Each row is shifted at random along 3 fixed directions that mean nothing.
Known rows, with every way that one mark hangs from another
{loni naduna {vogazi {pasule loda} {tapid palos}}}: [-248, -227,  108, -264,  190,  161, -233, -423,   11,  363, -216,  127,
 -103, -243,  -59,  369, -350,  446,   25, -289, -207,   -7, -221,   11,
   22, -182, -270,  226, -213,   60, -282,  277,   57, -254,  164,  282,
 -173,  106,   40, -205, -304,  150,   13,  -55]
{rugized {naduna ribipa vogazi} {pasule loni}}: [ 310,   95,  101,   21,  -18,  -61,  -88,   19,   12,   97, -324, -177,
 -193,    1,  205, -291, -134, -423,   20,  241, -153, -167,  -43,  151,
   20,   71,  291,  189,   -7,  -33, -239,  -43,  -57,   98,  -11, -367,
  107,  208, -128, -295,  -79,  108,   27,  -89]
{vogazi deru {pasule {naduna lotes}} {tapid palos}}: [  19,  103,   89, -114,   82,   70, -196, -132,   91,  274, -293, -173,
 -259,  -80,  357, -232, -195,  -62,  207,   42,  -98,   21, -100,  286,
  -10,  111,   51,   93, -194,  166, -124,   68,  159,   67,   26, -192,
   80,  503, -122, -333, -207,   57,   61, -319]
{ribipa {pasule lotes} {rugized {loni naduna vogazi}} {tapid palos}}: [ 264, -124,  245,  196, -141, -102,   38, -245, -431, -189, -100,  119,
  168, -172, -208,  243,  -74,  428,  -42, -222, -332, -325,   44,  330,
  244,  -57,  106,  -11,  527, -152, -248,    5, -453, -307,  -11,  133,
   -5, -522, -198,  -89,  -80,   20,    6,  213]
{mikod {lotes naduna ribipa}}: [  61,  134,  183,  -51,  -40, -227,  242,   49, -164, -319,   42,  142,
  137, -169,   35,  -48,  106,  -60,  -54,    7,   60,   68, -144,  180,
  207,  150,  102,  -82,  -33,  229,  133, -138, -270,  224, -400,  254,
  -38, -144,   66,  -38,  -23,  -90,  101,  173]
{lotes mikod {naduna tapid} {ribipa loni pasule rugized}}: [ 152,  160,  126, -138, -146,  162, -250,  515, -469,  184, -306, -140,
 -139,  -43,  204,   38, -223,  308,  294,  272,   83,   -7,  502,  155,
   36,  177,  189,  -79,  -91,  110,   22,  -88,  301,  269, -115,  -83,
   14,  792,   -3, -245,  -20, -111,  299, -158]
{loni {naduna {vogazi deru pasule tapid}}}: [   8,  -80,  261,  -35,   52,  -75,   21, -271,  -68,   87, -123,  107,
    3,  -82,   73,  185,  -54,  397,   78, -137, -258, -104, -260,  116,
   76,  -41,   16,  154,   22,  -18, -184,  121, -135, -103,  -14,  131,
  -19,  -20, -101, -235, -304,  118,    1,    5]
{loni naduna {vogazi deru}}: [ -41,  100,   12, -179,  -76,   17,  -70, -141,   79,  239, -146,   27,
  -24,  -41,  100,  -46, -156,  129,  105,  -11,   68,   60, -192,  -29,
   86, -135,   20,   65, -146,   71,   17,  111,   80,  258, -115,   90,
   -8,  315,   39, -118, -231,   25,  133, -216]
{lotes {mikod gito} {naduna {ribipa {loni vogazi}} {tapid palos}}}: [ 330, -290,  382,   71,  243, -104, -315, -246, -278,  376, -487, -220,
 -307,    4,  302,  127, -483,  138,    2,  -86, -501, -218,   -3,  325,
 -140,  187,  -35,  288,  268, -101, -599,   82,   63, -467,  450, -174,
   50,  580, -358, -536,  -56, -107,   43,  -65]
{gito lotes palos tapid}: [ 391, -160,  227,  362,  -71, -304,   55,   18,  -94,  -50,  -84,    6,
 -151,   27,  104, -199,   60,  195,   19,  -17, -418, -317,  -64,   45,
 -112,   31,  164,  228,  448, -125, -358,   14, -210, -374,  311, -255,
  146, -402, -481, -295,  -93,  -26,  -52,   74]
{lotes {mikod gito} {naduna tapid vogazi} {ribipa pasule rugized}}: [  34, -115,  462,  -37,   58,  -54,  137,   24, -546, -314,   21,  265,
  261, -275,  -67,  445,   44,  640,  -30, -112,  -95,  -99,  -96,  245,
  279,  308,   78,  -75,   45,  105,   11, -137, -248,  -23, -347,  545,
 -197,  -81,  109, -161,   73,  -50,  166,  398]
{mikod {gito {lotes naduna}}}: [ -55, -167,   79, -119,  197,   51,  -90, -129,  -14,  256, -125,   72,
 -173,  -59,   -7,  113, -225,  277,   58,   -1, -151,  -18,  -51,   23,
 -133,   37, -129,  190, -167,  109, -275,  110,   79, -140,  167,  145,
 -102,  157,   18, -220,    2,   50,   56,   -5]
{loni {naduna {lotes ribipa}} {vogazi tapid}}: [ 173,  -18,  273,  -14,  -48, -228,  -15,  -66, -160,   48, -241,  -16,
  -24, -181,  207,   59, -166,   46,  -49,  -78, -227,  -61, -309,  101,
   85,   63,   96,  156,  181,  -46, -181,   23, -149,  -56,    2,   75,
   38,  138, -222, -269, -293, -104,   45,  -29]
{mikod {gito palos} {lotes {naduna tapid vogazi}}}: [ 182,  -87,  149,    8,  119,  -35,  -69,  -65,   68,  160, -263,  -80,
 -209, -151,  268,  -41, -206,   20,   36,   18, -199,  -71, -199,  333,
  -42,  233,   61,  187,  -18,  101, -238,  -35,   77, -105,  101,  -45,
   12,  384, -150, -338,   36,  -34,   92,  -80]
{pasule {loda tapid} loni {lotes ribipa}}: [ 492,   54,  207,  278,   81, -438,  -73,  -79, -237, -191, -366, -312,
 -200,  -99,  122, -633, -128, -806,  -75,  138, -325, -177,   27,  396,
  -13,  631,  332,  127,  398,  158, -280, -168, -334,  -63,   79, -458,
  243, -138, -328, -263,  127, -146,  -46,   68]
{loni {naduna lotes ribipa} {vogazi deru tapid}}: [  52,  298,  129, -179, -184,  -93,    8,  158,   97,   27, -161,  -31,
   37, -247,  409, -167,  -30,  -78,  100,   67,  174,  112, -475,  125,
  266,    8,  203,  -33, -141,  107,  250,  -51,   21,  513, -440,  104,
   44,  494,  -24, -219, -310,  -37,  206, -250]
{vogazi deru pasule tapid}: [ 166,  218,  136,   65, -180, -159,  101,   25,   14,  -82,  -90,  -36,
  -17,    6,  229, -366,  138,   -4,  213,   77,  -29,  -25,  -32,  228,
  138,   40,  233,  -41,   50,  106,  103,  -38,  -98,  286, -264, -205,
  186,   21, -131, -158, -195,   20,   65, -166]
{lotes {mikod {gito {tapid palos}}} naduna {ribipa rugized}}: [ -11,  -54,  186, -150,  189,   78, -235,  112, -224,  297, -189,  -66,
 -273,  -70,  243,   10, -237,  340,  182,   74,   10,   79,  185,  207,
  -87,  257,  -75,   55, -243,  244, -187,   65,  273,   -3,   82,   63,
  -80,  675,    8, -332,   28,  -16,  216,  -78]
{rugized {naduna {lotes mikod ribipa} tapid {vogazi pasule}}}: [ 192, -402,  580,  135,  248, -190,   60, -327, -395, -102, -198,  142,
   43, -171,   34,  515, -175,  314, -251, -259, -678, -353, -403,  153,
   37,  197,   32,  339,  290, -180, -590,   16, -392, -693,  269,  253,
 -115, -343, -311, -448, -225,   -2, -132,  417]
{loni {naduna ribipa} vogazi}: [  90,   -6,  117, -130,  -55,  -69, -105, -145,  -39,  227, -266,  -38,
  -49, -111,  146,   -1, -255,  -24,  -30,  -19,  -96,  -22, -217,  -91,
   50,  -98,   40,  146,   42,  -38, -135,   66,   25,   62,   27,   33,
   13,  259,  -90, -190, -203,  -36,   81, -154]
{vogazi {pasule {lotes naduna}} tapid}: [ 235,   58,  233,  154,  -65, -244,   85,  -50, -192, -195, -158,  -43,
  -38, -142,  128, -215,   39, -132,   37,   12, -256, -104,  -73,  295,
   83,  254,  213,   75,  207,   92, -128,  -81, -253,  -47,  -75, -144,
  132, -223, -240, -197, -190,  -48,  -30,   41]
{naduna {lotes ribipa} vogazi}: [-156,  -84,  256, -246,   97,   12,   68,  -70, -133, -102,   -3,  259,
  188, -287,  -35,  302,  -68,  316, -101,  -93,    0,   29, -383, -109,
  178,   35,  -40,   24, -197,   84,   42,  -56, -118,  103, -296,  559,
 -213,  -32,  164,  -96,   -2,  -14,  106,  181]
{loni {naduna {lotes mikod} ribipa {tapid palos}} vogazi}: [  40,   -6,  393, -131,  -58, -102,  103,  -65, -170, -187,  -59,  163,
  242, -410,  210,  295,  -86,  161, -194, -227,  -46,  -47, -647,  105,
  355,   -7,   37,   21,   60,    7,   45,  -71, -210,   30, -340,  493,
 -139,   32,  -64, -198, -260, -121,  113,  128]
{lotes {ribipa {loni naduna vogazi}}}: [ 390,   64,  173,  118, -159, -288,  -84,   18, -253,  106, -313, -167,
 -104,   72,  177, -181, -166,  -84,   42,   79, -217, -136,   78,  115,
   27,  -13,  205,   97,  388, -109, -203,   19, -115,   25,   71, -280,
  179,  215, -278, -224, -211, -127,   73, -131]
{ribipa loni rugized {tapid palos}}: [ 221,  153,   27,  -18, -246,  107, -127,  289, -253,  121, -171, -113,
  -78,  -12,   84, -163, -102,  298,  301,  166,   63,  -87,  478,  205,
   82,  -55,  164, -170,  167,    8,   37,  -39,  129,  248, -140, -195,
  117,  334,  -63,  -86,   85,  -34,  216, -236]
{loni {vogazi deru {pasule loda naduna} tapid}}: [-226,  -15,  170, -146,  105,  -17,   73, -287,  -55, -169,   60,  290,
  173, -278, -166,  200,   94,  325,   24, -184,  -23,   11, -354,  113,
  253,   94,  -16,    1, -237,  215,   95,   68, -268,  121, -363,  405,
 -167, -356,  184,  -39, -186,  173,   40,  194]
{gito {lotes mikod {naduna {vogazi pasule}}} palos}: [  10,   36,   91, -102,   23,  121, -292,  206,   46,  348, -249,  -85,
 -294,  -71,  371,  -75, -210,  294,  207,  124,  -27,   11,  -78,  -11,
  -86,   30,   67,  218, -287,  141, -115,   49,  386,   48,  123,  -89,
  -26,  687, -123, -386, -275,   11,  166, -231]
{rugized loni {naduna ribipa vogazi}}: [ 504, -113,  284,  216,   50, -256,  -69, -158,  -86,  179, -417, -261,
 -282,  164,  281, -271, -235, -386,  -53,  142, -509, -320,  -48,  184,
 -131,  106,  281,  315,  368, -249, -580,    8, -172, -278,  350, -530,
  220,  126, -421, -447, -103,   33,  -86,  -46]
{lotes mikod {naduna {ribipa rugized} tapid vogazi}}: [ 179, -441,  627,  104,  232, -162,   62, -289, -569, -164, -136,  204,
  138, -216,  -63,  607, -156,  542, -230, -256, -574, -334, -275,   79,
   78,  284,   11,  203,  346, -184, -480,  -27, -371, -590,  173,  411,
 -170, -290, -222, -343,    2,  -27,  -31,  487]
{loni {naduna ribipa} {vogazi deru pasule}}: [ -43,  -51,  194, -107,   31,  -82,   -7, -349,  -44,   80, -113,  148,
   90, -108,   53,  194,  -95,  276,  -33, -185, -152,  -52, -373,  -27,
  176, -176,  -36,  120,   -4,   -8,  -80,  122, -171,   -8, -106,  246,
  -76,  -35,  -16, -187, -303,  108,   40,    5]
{gito {lotes {ribipa loni}} {tapid palos}}: [  26, -108,  289,   33,    8, -151,  147,  136, -280, -266,  177,  309,
  139, -178, -124,  254,  166,  626,   18,  -96,  -88, -123,  -69,   17,
  134,  -95,  -43,  -20,  106,   45,  -26,  -11, -287,  -90, -216,  394,
 -138, -433,  -50,  -82,  -24,   42,   82,  307]
{gito {lotes naduna} {palos tapid}}: [  27, -268,   92,    1,  139,    5, -158, -102,  -82,  241, -110,  111,
 -238,   41,  -80,  226, -209,  485,   69,  -65, -334, -123,   18, -101,
 -223,  -94, -126,  355,  -11,  -53, -436,  152,   54, -361,  398,   49,
  -94,   37, -171, -269, -152,   67,   -2,    3]
{gito {lotes mikod naduna {ribipa rugized}} {palos tapid}}: [ 385,  176,  153,  188, -187, -231, -111,  448, -266,  -41, -156, -161,
 -244,   60,  365, -355,   23,   63,  189,  221,  -52,  -52,  171,  199,
   -5,  234,  314,   70,  159,   82,  -54, -104,   75,  148,   -5, -336,
  149,  462, -289, -344, -172, -132,  186, -133]
{gito {lotes naduna ribipa} palos tapid}: [ -21,  100,  150,  -53,  -64, -103,   63,  430, -107, -141,  117,  191,
  -31, -177,  136,   -9,  168,  362,  118,  112,  149,   60, -107,  -80,
   69,   51,   79,   52, -214,  206,  128,  -50,   13,  223, -261,  234,
 -107,   53,  -14, -159, -147,   32,  191,  105]
{naduna ribipa {tapid palos} {vogazi deru {pasule loda loni}}}: [  31, -145,  352,  -52,  264,  -75,  -56, -366, -110, -132, -175,   82,
   44, -244,   79,  106,  -90,   -1, -111, -181, -248, -166, -426,  252,
  221,  180,   19,   75,  -42,   78, -143,    6, -296, -129, -192,  200,
 -105, -112,   -8, -303,   12,  154,   -8,  201]
{pasule loda {loni naduna {vogazi tapid}} lotes}: [  -4,  131, -105, -218,   58,   83, -329,   17,   88,  301, -394, -184,
 -256, -277,  132, -248, -342, -414,   80,  141,   56,   80, -151,  178,
    0,  242,   97,   91, -288,  245,  -64,   74,  167,  238,  -40, -128,
    4,  485,   39, -172, -127,    5,  114, -261]
{naduna lotes {ribipa rugized tapid}}: [-315, -479,  193, -340,  328,  370, -204, -273, -306,  321, -124,  327,
   46, -278, -325,  869, -424,  878,  -62, -242, -305, -140,  -48, -233,
  -61, -104, -350,  156, -178,  -78, -398,  168,   28, -463,  251,  691,
 -384,  -43,  161, -168,  138,  145,   62,  220]
{loni {naduna lotes {ribipa rugized} {tapid palos} {vogazi pasule}}}: [-137,  -76,  149, -375,   76,  337, -310,  -17,  -27,  412, -348,  -31,
 -112, -389,  328,  352, -421,  341,   49,  -56,  -49,    9, -312,    6,
  115,  -84,  -89,  132, -272,  -12, -109,   79,  314,   11,  -16,  276,
 -173,  753,   32, -360, -176,  105,  185, -235]

Rows
[ -89,  108,   16, -207,   67,    8, -119,   63, -192, -117, -112,   80,
   59, -329, -110,  -18,  -88, -150,  -27,   77,  152,   77, -132,   97,
  201,  278,   94,  -92, -246,  295,  152,  -75, -108,  313, -378,  264,
 -148,   25,  234,   -4,   44,   -9,  156,  101]
{pasule loda {lotes {ribipa {loni vogazi}}} naduna}
[   1,  -24,  -44, -128,  -97,  246, -204,   73, -276,  205, -225,   -3,
  -51, -108, -173,   65, -252,  349,  205,   50,  -25, -101,  428,   26,
   32,   23,   50,  -63,  -18,   62,  -63,   22,  130,   59,   17,    4,
  -26,  118,   90,  -91,  143,   29,  156,  -97]
{ribipa {pasule loda} rugized tapid}
[ 491,   -8,  163,  296, -109, -339, -142, -384,  -36,  288, -462, -321,
 -266,  213,  334, -413, -238, -242,   67,  -35, -494, -250,  -48,  233,
  -72,   -8,  226,  273,  523, -178, -438,  121, -118, -241,  404, -623,
  339,  174, -525, -427, -358,  -52,  -73, -299]
{loni naduna {vogazi deru pasule}}
[ 252, -168,  297,   84,   69, -173,   53, -184, -143,  -17, -251,  -25,
  -57, -165,  110,  106, -193,    2,  -92,  -73, -386, -181, -208,  227,
   -5,  222,   96,  210,  230,  -44, -337,  -71, -172, -272,  137,   27,
   33,  -10, -256, -304,  -26,  -87,  -17,  105]
{mikod {lotes {naduna tapid vogazi}}}
[ 391,   79,   90,   88, -145, -111, -154, -111,   -1,  178, -396, -246,
 -201,  -42,  251, -286, -244, -358,   26,   52, -207, -179,  -46,  267,
   54,  -44,  200,  213,  231,  -89, -283,   38,  -41,  -35,  117, -414,
  184,  247, -305, -286, -230,   -8,   20, -228]
{rugized {pasule {loni {naduna {tapid palos}} vogazi}}}
[ 158, -146,  257,   71,  236, -132, -264, -514,  -61,  212, -417, -176,
 -251, -152,  281, -124, -289, -123,    4, -149, -448, -147, -264,  343,
  -23,  255,   35,  236,  111,   65, -409,   81, -111, -357,  287, -181,
   77,  179, -328, -448, -186,   55,  -68, -109]
{loni {vogazi deru {pasule lotes {naduna ribipa}} {tapid palos}}}
[ 145,  -32,   82,  -88, -124,  153, -195,  181, -322,  283, -244,  -37,
  -77,  -64,  -33,  239, -254,  525,  210,  107, -109, -151,  305,   43,
   -1,  -62,   92,   14,  150, -115, -171,   63,  137,   35,   59,   -5,
  -13,  362,  -43, -148,  -34,   28,  182, -131]
{ribipa {loni {naduna vogazi}} rugized tapid}
[ -25,  -84,  256,  -79,  112,   16,   71,   31, -155,  -64,   25,  190,
   30, -145,   40,  202,  -12,  343,   12,  -56,  -37,  -20, -172,  155,
   79,  164,  -23,   64, -164,  169,  -77,   -9,  -31,  -24, -146,  320,
 -152,   54,   59, -147,  -28,  -22,  121,  162]
{lotes {mikod {gito palos}} {naduna tapid}}
[  42,  -27,  123,  -50,   43,   -9,  -20,   46,  -36,  127,  -72,   39,
  -96,  -54,   68,  -98,  -70,  179,  107,   65,  -17,   -7,  -10,   88,
  -49,  137,   22,   52, -107,  167, -101,   13,   98,   57,  -17,   48,
   -5,  122,  -12, -156,   21,  -49,  111,  -41]
{lotes {mikod {gito tapid}}}
[  35,   90,   73, -249,  -73,  247, -239,  250,   10,  289, -316,  -93,
 -143, -186,  310,  -21, -222,   95,  177,  222,   58,  -10,  -16,   19,
   86,   -6,  156,   64, -252,   -6,    4,  -34,  289,  313, -172,  -61,
  -10,  668,   36, -272,  -46,  141,  207, -240]
{naduna {ribipa {rugized loni}} tapid {vogazi pasule}}
[ 250,  133,   61,   42,  -45, -147, -144,  226,   75,  211, -233, -234,
 -336,  -37,  440, -531, -105, -156,  198,  198,   26,   29,   56,  220,
  -83,  150,  134,   75,  -16,  184,  -76,  -32,  203,  163,   34, -336,
  175,  512, -222, -357,    1,  -67,  151, -289]
{mikod {gito {lotes ribipa} {tapid palos}}}
[   8,   45,   37, -156, -198,  161,   35,   97,  -55,   26,  -37,  197,
  122, -201,  -88,  278,  -43,  335,   38,    9,   45,  -95, -114,   15,
  241, -251,   83,   75,  -82,  -96,  -14,   49,  -92,  189, -265,  223,
 -119,  -55,   99,  -30, -205,  183,  143,   47]
{ribipa {rugized {loni {naduna tapid} vogazi} pasule}}
[ 180,  162,  311,  -47, -181, -114,  -12,  124, -169,  -67, -170,  -39,
   69, -325,  411,  -30,  -66,  128,   15,  -58,   15,  -18, -383,  268,
  313,   83,  192,  -80,  131,   33,  105,  -71,  -64,  202, -314,  133,
   26,  380, -158, -256, -271, -129,  191, -108]
{loni {naduna {lotes mikod} {ribipa rugized}} {vogazi {tapid palos}}}
[  95,  112,  163,  -27,  -47, -153,  124,  -51, -112, -268,  -46,   50,
  124, -220,  -22, -208,   74, -248,  -63,   54,   37,  -37, -245,  101,
  218,  274,  237,  -57,   -7,  157,  115, -128, -231,  269, -374,   79,
    1, -231,   80,  -30,   28,  -25,   60,  116]
{pasule loda {naduna vogazi}}
[ -58,   21,   95, -180,  116,   85, -251, -225,  110,  366, -318, -124,
 -246, -113,  287,  -87, -273,   85,  175,  -67,  -99,   19, -184,  214,
   28,   13,  -23,  146, -236,  130, -152,  169,  173,   42,   41,  -95,
   15,  540,  -41, -357, -273,  130,   79, -273]
{loni {naduna {vogazi deru {pasule loda} {tapid palos}}}}
[-126,  146, -129, -268,  -31,  327, -311,  112, -102,  250, -236,  -10,
  -44, -189,  -20,   54, -236,  301,  247,  122,  179,   22,   96,  122,
  162,   55,   81, -133, -295,  169,  165,   31,  205,  390, -247,  116,
 -114,  525,  244, -119,   30,   84,  271, -214]
{ribipa {loni {vogazi deru}} {pasule loda {naduna lotes}} rugized}
[  11,   43,  101, -174,   20,   58, -218,  223, -170,  258, -213,  -86,
 -242,  -93,  219,  -24, -264,  200,  190,   99,   34,   66,  206,   37,
  -71,   42,  -24,  102, -195,  166, -121,   20,  247,   70,   49,   15,
  -27,  577,  -59, -300,  -82,  -31,  176, -155]
{gito {lotes naduna {ribipa {tapid palos}}}}
[  61,  -32,   63,  -66,  -47,  153,   59,   76,  -90,  -74,  -97,  109,
   38, -265,  -70,  157,  -74,   18,  -49,    9, -130, -189, -144,  141,
  186,   43,  143,   86,  -60,  -34, -143,  -21, -179,  -21, -138,  100,
 -105, -226,   43, -178,  -39,  155,   56,  144]
{ribipa {rugized {naduna lotes tapid} {pasule loda}}}
[  88,  -89,  253,  -54,   46,   79, -130,  -78, -252,   76, -232,    6,
  -32, -186,   30,  216, -192,  417,  119,  -36, -235, -162,   13,  237,
   55,   55,   44,   49,   92,  -24, -192,  -11,  -30, -135,    8,  104,
  -39,  153, -102, -218,  -50,  -13,   65,  -23]
{ribipa loni {pasule {naduna lotes {vogazi {tapid palos}}}}}
